Below are the code and all the weights of a small trained network. Each question names an input and a target symbol and asks about switching units off, where a switched-off unit gives its printed mean instead of its output.

import numpy as np


def w(rows, s, z=0):
    codes = np.array(rows[::2]) - 128.0
    scale = np.full(codes.shape[1], s)
    scale[-1] = z or s
    return codes * scale


def f(y):
    return np.maximum(y, 0)


def softmax(a):
    e = np.exp(a - a.max(-1, keepdims=True))
    return e / e.sum(-1, keepdims=True)


def log_softmax(a):
    a = a - a.max(-1, keepdims=True)
    return a - np.log(np.exp(a).sum(-1, keepdims=True))


def net(x, mask):
    ids = ['αβδεζηλμπσφψ'.index(c) for c in x.split()]
    T = len(ids)
    res = E[ids] + P[:T]
    u = 0
    for l in range(2):
        r = res
        for j in range(2):
            rows = slice(2 * j, 2 * j + 2)
            q, k, v = (r @ M[l][rows].T for M in (Q, K, V))
            z = softmax(np.where(np.tri(T) > 0, q @ k.T / 2**0.5, -1e9)) @ v
            o = O[l][rows]
            res = res + np.where(mask[u + j], z, o[:, -1]) @ o[:, :-1]
        u += 2
        y = f(res @ A[l][:, :-1].T + A[l][:, -1])
        res = res + np.where(mask[u : u + 4], y, B[l][:, -1]) @ B[l][:, :-1]
        u += 4
    return log_softmax(res[-1] @ U[:, :-1].T + U[:, -1])


Q, K, V, O, A, B = {}, {}, {}, {}, {}, {}
E = w([
[125,119,146,187,98,122,196,119],'α',
[71,222,59,85,140,128,96,79],'β',
[62,119,90,123,143,99,95,171],'δ',
[135,93,163,156,68,124,136,186],'ε',
[91,127,71,176,157,128,108,133],'ζ',
[177,127,193,143,138,161,198,128],'η',
[178,102,55,67,142,66,90,82],'λ',
[127,158,152,173,104,159,115,251],'μ',
[83,107,94,127,132,163,104,87],'π',
[144,82,218,145,93,85,96,190],'σ',
[63,107,128,82,126,122,95,140],'φ',
[121,108,159,181,84,120,163,155],'ψ',
],0.016)
P = w([
[137,134,75,151,41,215,90,244],'0',
[125,108,119,145,80,154,105,161],'1',
[126,101,112,132,75,148,116,159],'2',
[125,113,135,141,114,103,123,130],'3',
[118,115,143,141,113,107,121,122],'4',
[117,120,144,134,123,89,131,116],'5',
[107,131,175,148,158,77,126,105],'6',
[114,106,136,124,118,90,145,109],'7',
[108,129,176,129,170,58,150,106],'8',
],0.011)
Q[0] = w([
[130,222,45,60,119,252,94,141],'0.h0',
[183,29,159,193,25,205,108,225],'0.h0',
[92,86,192,191,114,240,181,212],'0.h1',
[89,106,163,183,123,2,207,80],'0.h1',
],0.0076)
K[0] = w([
[115,217,64,53,175,143,162,214],'0.h0',
[203,67,70,145,1,198,117,191],'0.h0',
[174,145,164,115,25,195,169,158],'0.h1',
[104,114,213,173,139,111,132,74],'0.h1',
],0.0089)
V[0] = w([
[191,194,2,100,205,168,211,54],'0.h0',
[17,116,137,24,105,65,84,197],'0.h0',
[60,54,207,116,71,224,89,25],'0.h1',
[61,108,77,221,78,37,100,108],'0.h1',
],0.0066)
O[0] = w([
[124,147,134,182,56,128,46,95,2],'0.h0',
[166,222,1,99,140,72,221,158,189],'0.h0',
[48,170,196,99,47,97,254,128,125],'0.h1',
[68,74,66,191,214,72,158,157,183],'0.h1',
],0.007,0.0063)
A[0] = w([
[139,53,169,78,167,50,86,217,185],'0.n0',
[157,197,80,78,157,140,28,83,55],'0.n1',
[194,151,186,2,123,159,126,39,2],'0.n2',
[163,108,196,184,102,80,174,204,184],'0.n3',
],0.0093,0.0056)
B[0] = w([
[124,130,138,127,88,193,126,43,251],'0.n0',
[69,116,195,67,95,136,162,115,178],'0.n1',
[5,108,61,92,117,107,188,53,134],'0.n2',
[167,148,175,156,74,124,172,129,255],'0.n3',
],0.011,0.0095)
Q[1] = w([
[129,139,127,106,139,8,122,50],'1.h0',
[158,98,97,106,99,149,88,156],'1.h0',
[237,68,177,119,130,133,119,80],'1.h1',
[188,169,111,136,44,220,105,255],'1.h1',
],0.0094)
K[1] = w([
[131,140,134,148,195,34,126,13],'1.h0',
[126,109,82,111,124,160,109,161],'1.h0',
[243,11,199,141,97,139,170,100],'1.h1',
[111,137,88,145,11,254,116,197],'1.h1',
],0.0088)
V[1] = w([
[87,88,49,120,176,137,78,108],'1.h0',
[82,138,103,254,153,132,124,156],'1.h0',
[145,42,105,132,190,97,102,161],'1.h1',
[78,231,140,83,154,157,149,93],'1.h1',
],0.0085)
O[1] = w([
[181,249,124,229,58,173,147,96,14],'1.h0',
[93,253,233,102,188,230,134,138,82],'1.h0',
[114,42,73,95,205,131,191,78,6],'1.h1',
[102,221,102,100,141,173,83,241,171],'1.h1',
],0.0067,0.013)
A[1] = w([
[1,172,107,165,136,233,107,199,104],'1.n0',
[221,125,131,141,175,82,163,180,12],'1.n1',
[85,170,26,88,191,156,200,190,4],'1.n2',
[106,164,48,36,206,163,42,71,158],'1.n3',
],0.0086,0.0026)
B[1] = w([
[72,147,186,120,173,77,143,49,255],'1.n0',
[102,154,121,255,91,231,64,153,148],'1.n1',
[182,200,60,84,154,157,180,172,205],'1.n2',
[168,142,182,216,135,225,70,193,208],'1.n3',
],0.0095,0.0097)
U = w([
[87,80,145,113,186,157,94,60,88],'α',
[128,184,140,142,104,100,50,145,60],'β',
[189,167,121,162,114,190,156,98,79],'δ',
[130,113,109,105,151,151,103,129,111],'ε',
[111,123,131,174,138,214,141,27,73],'ζ',
[69,66,119,126,159,106,22,122,107],'η',
[133,125,51,188,77,136,62,72,254],'λ',
[208,142,201,253,81,203,111,212,184],'μ',
[36,69,122,18,168,9,254,2,135],'π',
[156,122,97,90,144,127,105,158,94],'σ',
[145,152,81,48,125,77,179,93,64],'φ',
[112,101,137,103,177,173,103,92,99],'ψ',
],0.0089,0.0071)

Each question gives the input, a string of symbols that net reads in full, and the target symbol t.
The units are the heads (2 rows each of Q, K, V and O) and the neurons (one row each of A and B). Each row of codes is followed by its name. A weight is (code - 128) times the scale printed after its matrix; where a second scale follows, it is the last column's (O, A, B and U).
mask holds one flag per unit, layer by layer, with each layer's heads first. A switched-off unit (its flag False) gives its mean, the last column of its rows in O or B, instead of its output. The means were averaged over made-up inputs and are rounded, as every weight is.
A unit's drop is (log p(t) with every unit on - log p(t) with that unit switched off) / (log p(t) with every unit on - log p(t) with every unit switched off).
The circuit of an input: a set's keep is (log p(t) with only the set's units on - log p(t) with every unit switched off) / (log p(t) with every unit on - log p(t) with every unit switched off). Starting from all 12 units, units are removed one at a time, each time the one whose removal leaves the highest keep (on an exact tie, the one counted first), for as long as the keep stays at least 0.8.
circuit, biggest first: the units of the circuit, biggest drop first
unit that matters most: the unit with the biggest drop
k most important neurons: the k neurons with the biggest drops, biggest first
top k neurons in layer l: the k neurons of layer l with the biggest drops, biggest first
which heads matter: for each layer, one digit per head in row order, 1 if its drop is at least 0.15 and else 0, layers parted by /
input φ σ π ψ β φ η σ, target π: circuit, biggest first => [1.n3]
input λ λ λ ζ, target λ: which heads matter => 00 / 10
input δ β β α α α φ, target α: 3 most important neurons => [0.n3; 1.n3; 1.n0]
input δ ψ ζ, target δ: 2 most important neurons => [1.n2; 0.n3]
input π λ μ σ σ β β σ φ, target β: which heads matter => 10 / 01
input η β π η, target π: which heads matter => 01 / 10
input β β ζ, target β: which heads matter => 10 / 01
input δ σ ζ, target δ: 2 most important neurons => [1.n2; 0.n1]
input φ η π, target φ: which heads matter => 11 / 00
input ψ λ η ψ λ η α δ, target η: which heads matter => 10 / 00
input π σ π, target π: 2 most important neurons => [0.n0; 1.n1]
input μ λ β β π, target β: 2 most important neurons => [0.n0; 1.n0]
input β π η η, target π: which heads matter => 01 / 10
input ε ψ η δ β η η σ α, target μ: 4 most important neurons => [0.n0; 1.n1; 1.n0; 0.n1]
input β λ β λ, target λ: 2 most important neurons => [0.n3; 1.n0]
input λ α φ, target λ: unit that matters most => 1.h0
input β σ ψ ζ, target σ: which heads matter => 10 / 01
input δ ψ δ, target δ: 2 most important neurons => [0.n3; 1.n2]
input μ ε φ, target μ: 3 most important neurons => [1.n3; 0.n3; 0.n1]
input ε π μ η η δ, target η: circuit, biggest first => [0.n3; 0.h0]
input δ ψ η σ σ φ, target σ: top 3 neurons in layer 1 => [1.n3; 1.n2; 1.n0]
input η ε α β ζ β β δ, target β: top 2 neurons in layer 0 => [0.n1; 0.n3]
input β δ π, target β: circuit, biggest first => [1.n0; 1.h1; 0.h0; 0.n1]
input η ε π β η ε, target π: 3 most important neurons => [0.n0; 1.n3; 1.n1]
input β α π μ λ ψ ψ, target π: unit that matters most => 1.n3
input μ ζ ζ λ σ π, target λ: circuit, biggest first => [1.h0; 0.n3; 0.h0]
input ζ β β α ψ η σ ε ψ, target π: top 2 neurons in layer 1 => [1.n3; 1.n2]
input φ β φ, target φ: 2 most important neurons => [1.n2; 1.n0]
